Below is a small trained network, with its code and all its weights. Each question gives an input and a class and asks what happens when units are switched off, that is, made to give their printed mean instead of their output.

import numpy as np


def w(rows, s, z=0):
    codes = np.array(rows[::2]) - 128.0
    scale = np.full(codes.shape[1], s)
    scale[-1] = z or s
    return codes * scale


def f(y):
    return y / 2 * (1 + np.tanh(0.7978845608 * (y + 0.044715 * y**3)))


def log_softmax(a):
    a = a - a.max(-1, keepdims=True)
    return a - np.log(np.exp(a).sum(-1, keepdims=True))


def net(x, mask):
    res = np.array(x, float).reshape(1, 5) / 4 @ E
    y = f(res @ A[0][:, :-1].T + A[0][:, -1])
    res = res + np.where(mask, y, B[0][:, -1]) @ B[0][:, :-1]
    return log_softmax(res[-1] @ U[:, :-1].T + U[:, -1])


A, B = {}, {}
E = w([
[232,59,65],'x0',
[180,99,255],'x1',
[128,129,128],'x2',
[54,17,126],'x3',
[128,128,129],'x4',
],0.0069)
A[0] = w([
[181,110,122,121],'neuron 0',
[135,134,100,117],'neuron 1',
[123,176,65,171],'neuron 2',
[120,109,140,99],'neuron 3',
[152,101,91,165],'neuron 4',
[126,147,136,197],'neuron 5',
[115,83,154,83],'neuron 6',
[3,175,160,253],'neuron 7',
[131,124,125,112],'neuron 8',
[118,83,135,107],'neuron 9',
[58,102,82,151],'neuron 10',
[100,176,174,189],'neuron 11',
[131,139,99,113],'neuron 12',
[163,218,95,205],'neuron 13',
[213,173,212,136],'neuron 14',
[169,118,116,125],'neuron 15',
[146,60,241,100],'neuron 16',
[138,137,141,166],'neuron 17',
[132,127,117,113],'neuron 18',
[131,120,148,148],'neuron 19',
[99,106,100,111],'neuron 20',
[139,109,164,172],'neuron 21',
[104,59,156,78],'neuron 22',
[105,101,98,102],'neuron 23',
[162,151,165,126],'neuron 24',
[104,105,97,83],'neuron 25',
[135,149,128,189],'neuron 26',
[222,77,84,211],'neuron 27',
[123,137,140,216],'neuron 28',
[165,115,128,125],'neuron 29',
[113,156,159,180],'neuron 30',
[143,183,101,164],'neuron 31',
[132,164,110,138],'neuron 32',
],0.016,0.0035)
B[0] = w([
[154,99,112,169],'neuron 0',
[132,132,104,140],'neuron 1',
[113,178,114,199],'neuron 2',
[121,135,119,129],'neuron 3',
[150,124,80,174],'neuron 4',
[136,143,150,147],'neuron 5',
[117,155,108,149],'neuron 6',
[118,84,254,249],'neuron 7',
[129,127,121,126],'neuron 8',
[114,135,93,149],'neuron 9',
[85,63,153,199],'neuron 10',
[140,177,174,178],'neuron 11',
[128,135,107,141],'neuron 12',
[142,197,119,219],'neuron 13',
[190,41,172,231],'neuron 14',
[150,109,109,156],'neuron 15',
[139,217,116,231],'neuron 16',
[141,130,141,140],'neuron 17',
[129,127,117,128],'neuron 18',
[136,137,132,138],'neuron 19',
[115,98,112,152],'neuron 20',
[149,144,134,160],'neuron 21',
[112,169,96,170],'neuron 22',
[121,98,99,151],'neuron 23',
[159,106,148,161],'neuron 24',
[113,99,104,147],'neuron 25',
[142,142,141,147],'neuron 26',
[147,67,41,255],'neuron 27',
[131,136,149,150],'neuron 28',
[147,108,118,152],'neuron 29',
[140,154,162,155],'neuron 30',
[129,169,123,175],'neuron 31',
[126,153,129,149],'neuron 32',
],0.042,0.0088)
U = w([
[68,214,151,196],'0',
[130,3,148,220],'1',
[136,168,25,183],'2',
[58,54,65,34],'3',
[147,109,156,3],'4',
],0.0077,0.0039)

Each question gives the input, the list of numbers given to net, and the class t.
The units are the neurons (one row each of A and B). Each row of codes is followed by its name. A weight is (code - 128) times the scale printed after its matrix; where a second scale follows, it is the last column's (A, B and U).
mask holds one flag per neuron, in row order. A switched-off neuron (its flag False) gives its mean, the last column of its row in B, instead of its output. The means were averaged over made-up inputs and are rounded, as every weight is.
A unit's drop is (log p(t) with every unit on - log p(t) with that unit switched off) / (log p(t) with every unit on - log p(t) with every unit switched off).
The circuit of an input: a set's keep is (log p(t) with only the set's units on - log p(t) with every unit switched off) / (log p(t) with every unit on - log p(t) with every unit switched off). Starting from the 12 units with the biggest drops (on a tie, the unit counted first), units are removed one at a time, each time the one whose removal leaves the highest keep (on an exact tie, the one counted first), for as long as the keep stays at least 0.8.
circuit, biggest first: the units of the circuit, biggest drop first
most important unit: the unit with the biggest drop
k most important neurons: the k neurons with the biggest drops, biggest first
drop of u: that unit's drop, to one decimal
input [-4,5,-5,-2,-3], class 4: 4 most important neurons => neuron 14; neuron 16; neuron 27; neuron 11
input [2,-3,-7,6,6], class 3: most important unit => neuron 14
input [-1,5,-2,-1,-7], class 4: circuit, biggest first => neuron 14; neuron 16; neuron 27
input [5,0,-5,4,-8], class 3: 2 most important neurons => neuron 13; neuron 16
input [2,0,-4,-1,-4], class 2: 3 most important neurons => neuron 7; neuron 14; neuron 10
input [-1,7,-7,-1,3], class 4: 2 most important neurons => neuron 14; neuron 16
input [-7,0,5,-3,5], class 0: 2 most important neurons => neuron 27; neuron 11
input [7,-7,-8,1,-5], class 3: 3 most important neurons => neuron 16; neuron 10; neuron 27
input [-6,6,-2,-1,-1], class 4: 3 most important neurons => neuron 14; neuron 16; neuron 7
input [0,0,5,-2,-8], class 0: 2 most important neurons => neuron 27; neuron 14
input [-4,3,5,-2,-3], class 4: 4 most important neurons => neuron 14; neuron 27; neuron 11; neuron 10
input [4,8,3,2,-1], class 2: 2 most important neurons => neuron 16; neuron 7
input [6,-8,-3,7,-7], class 3: drop of neuron 21 => 0.0
input [4,0,6,0,-8], class 2: drop of neuron 16 => -0.2
input [-2,2,-3,3,-3], class 0: drop of neuron 27 => 0.1
input [0,4,-4,-1,5], class 4: most important unit => neuron 16
